Below are the code and all the weights of a small trained network. Each question names an input and a target symbol and asks about switching units off, where a switched-off unit gives its printed mean instead of its output.

import numpy as np


def w(rows, s, z=0):
    codes = np.array(rows[::2]) - 128.0
    scale = np.full(codes.shape[1], s)
    scale[-1] = z or s
    return codes * scale


def norm(h):
    return h / np.sqrt((h * h).mean(-1, keepdims=True) + 1e-5)


def f(y):
    return y / 2 * (1 + np.tanh(0.7978845608 * (y + 0.044715 * y**3)))


def softmax(a):
    e = np.exp(a - a.max(-1, keepdims=True))
    return e / e.sum(-1, keepdims=True)


def log_softmax(a):
    a = a - a.max(-1, keepdims=True)
    return a - np.log(np.exp(a).sum(-1, keepdims=True))


def net(x, mask):
    ids = ['ΛΠαβγδζηθμστφψω'.index(c) for c in x.split()]
    T = len(ids)
    res = E[ids] + P[:T]
    r = norm(res)
    for j in range(3):
        rows = slice(4 * j, 4 * j + 4)
        q, k, v = (r @ M[0][rows].T for M in (Q, K, V))
        z = softmax(np.where(np.tri(T) > 0, q @ k.T / 4**0.5, -1e9)) @ v
        o = O[0][rows]
        res = res + np.where(mask[j], z, o[:, -1]) @ o[:, :-1]
    y = f(norm(res) @ A[0][:, :-1].T + A[0][:, -1])
    res = res + np.where(mask[3:15], y, B[0][:, -1]) @ B[0][:, :-1]
    return log_softmax(norm(res)[-1] @ U[:, :-1].T + U[:, -1])


Q, K, V, O, A, B = {}, {}, {}, {}, {}, {}
E = w([
[138,79,138],'Λ',
[63,183,169],'Π',
[146,78,140],'α',
[154,73,143],'β',
[149,77,143],'γ',
[135,83,135],'δ',
[154,77,147],'ζ',
[141,81,139],'η',
[146,72,144],'θ',
[152,73,146],'μ',
[118,117,96],'σ',
[160,171,1],'τ',
[144,83,147],'φ',
[162,71,155],'ψ',
[149,79,149],'ω',
],0.018)
P = w([
[254,55,125],'0',
[165,42,132],'1',
[98,49,118],'2',
[80,49,119],'3',
[64,40,120],'4',
[54,35,122],'5',
[49,33,121],'6',
[42,33,128],'7',
[34,24,128],'8',
],0.0064)
Q[0] = w([
[155,85,242],'H0',
[204,115,123],'H0',
[85,41,122],'H0',
[70,223,122],'H0',
[78,19,137],'H1',
[62,167,133],'H1',
[215,184,188],'H1',
[130,202,153],'H1',
[170,185,86],'H2',
[252,172,113],'H2',
[208,132,154],'H2',
[116,143,140],'H2',
],0.015)
K[0] = w([
[62,135,159],'H0',
[161,125,169],'H0',
[113,65,119],'H0',
[151,177,71],'H0',
[78,127,163],'H1',
[92,165,80],'H1',
[180,60,82],'H1',
[165,131,85],'H1',
[250,80,78],'H2',
[127,100,83],'H2',
[84,103,90],'H2',
[110,138,122],'H2',
],0.021)
V[0] = w([
[176,149,4],'H0',
[96,150,45],'H0',
[195,132,142],'H0',
[143,130,204],'H0',
[91,184,151],'H1',
[133,117,154],'H1',
[108,71,144],'H1',
[99,168,114],'H1',
[90,92,44],'H2',
[83,75,175],'H2',
[102,174,58],'H2',
[212,172,64],'H2',
],0.014)
O[0] = w([
[116,109,254,116],'H0',
[49,70,223,74],'H0',
[147,140,137,142],'H0',
[155,166,32,114],'H0',
[146,94,173,18],'H1',
[152,108,117,152],'H1',
[113,188,98,254],'H1',
[134,131,188,48],'H1',
[142,122,73,196],'H2',
[147,86,201,234],'H2',
[216,110,65,26],'H2',
[86,176,30,46],'H2',
],0.0097,0.0072)
A[0] = w([
[199,205,168,108],'N0',
[127,163,114,68],'N1',
[115,138,193,147],'N2',
[247,230,134,33],'N3',
[30,95,211,53],'N4',
[220,216,182,157],'N5',
[51,219,107,24],'N6',
[150,146,69,33],'N7',
[206,117,87,253],'N8',
[204,81,206,220],'N9',
[197,64,81,146],'N10',
[143,213,56,152],'N11',
],0.013,0.0035)
B[0] = w([
[138,208,187,118],'N0',
[107,107,86,122],'N1',
[121,85,78,140],'N2',
[147,250,199,135],'N3',
[78,58,189,199],'N4',
[119,185,133,127],'N5',
[243,143,66,172],'N6',
[96,124,91,179],'N7',
[113,58,69,250],'N8',
[254,117,76,179],'N9',
[29,105,77,254],'N10',
[124,67,83,241],'N11',
],0.0071,0.0062)
U = w([
[157,215,109,76],'Λ',
[151,129,143,90],'Π',
[113,166,123,1],'α',
[158,120,187,118],'β',
[127,168,127,35],'γ',
[98,135,5,229],'δ',
[139,150,126,41],'ζ',
[142,140,133,58],'η',
[151,147,131,53],'θ',
[138,149,136,44],'μ',
[140,150,128,63],'σ',
[159,128,138,60],'τ',
[32,45,145,172],'φ',
[110,170,129,41],'ψ',
[114,175,124,44],'ω',
],0.017,0.0065)

Each question gives the input, a string of symbols that net reads in full, and the target symbol t.
The units are the heads (4 rows each of Q, K, V and O) and the neurons (one row each of A and B). Each row of codes is followed by its name. A weight is (code - 128) times the scale printed after its matrix; where a second scale follows, it is the last column's (O, A, B and U).
mask holds one flag per unit, heads first, then neurons. A switched-off unit (its flag False) gives its mean, the last column of its rows in O or B, instead of its output. The means were averaged over made-up inputs and are rounded, as every weight is.
A unit's drop is (log p(t) with every unit on - log p(t) with that unit switched off) / (log p(t) with every unit on - log p(t) with every unit switched off).
The circuit of an input: a set's keep is (log p(t) with only the set's units on - log p(t) with every unit switched off) / (log p(t) with every unit on - log p(t) with every unit switched off). Starting from the 12 units with the biggest drops (on a tie, the unit counted first), units are removed one at a time, each time the one whose removal leaves the highest keep (on an exact tie, the one counted first), for as long as the keep stays at least 0.8.
units of the circuit, in order: the units of the circuit, biggest drop first
k most important neurons: the k neurons with the biggest drops, biggest first
which heads matter: for each layer, one digit per head in row order, 1 if its drop is at least 0.15 and else 0, layers parted by /
drop of u: that unit's drop, to one decimal
input σ τ τ σ, target φ: units of the circuit, in order => H0
input ω ω ω ζ σ ω σ ω μ, target δ: which heads matter => 100
input Λ δ τ θ θ σ σ σ μ, target δ: which heads matter => 000
input τ σ σ ζ σ Π τ μ τ, target φ: which heads matter => 100
input δ η ζ, target δ: which heads matter => 110
input σ σ γ φ σ, target φ: which heads matter => 000
input τ ψ τ τ σ δ, target δ: units of the circuit, in order => H0; H1
input φ τ δ δ σ η, target δ: which heads matter => 100
input σ θ σ β Λ δ ζ, target δ: which heads matter => 100
input σ β Π, target β: which heads matter => 001
input η σ σ τ Λ σ α, target δ: which heads matter => 000
input θ α β, target δ: which heads matter => 110
input τ σ γ, target δ: drop of H0 => 0.1
input Π θ σ, target β: most important neuron => N9
input φ γ β ζ τ δ σ β Λ, target δ: drop of N4 => 0.4
input η θ σ γ Λ, target δ: drop of N9 => -0.1
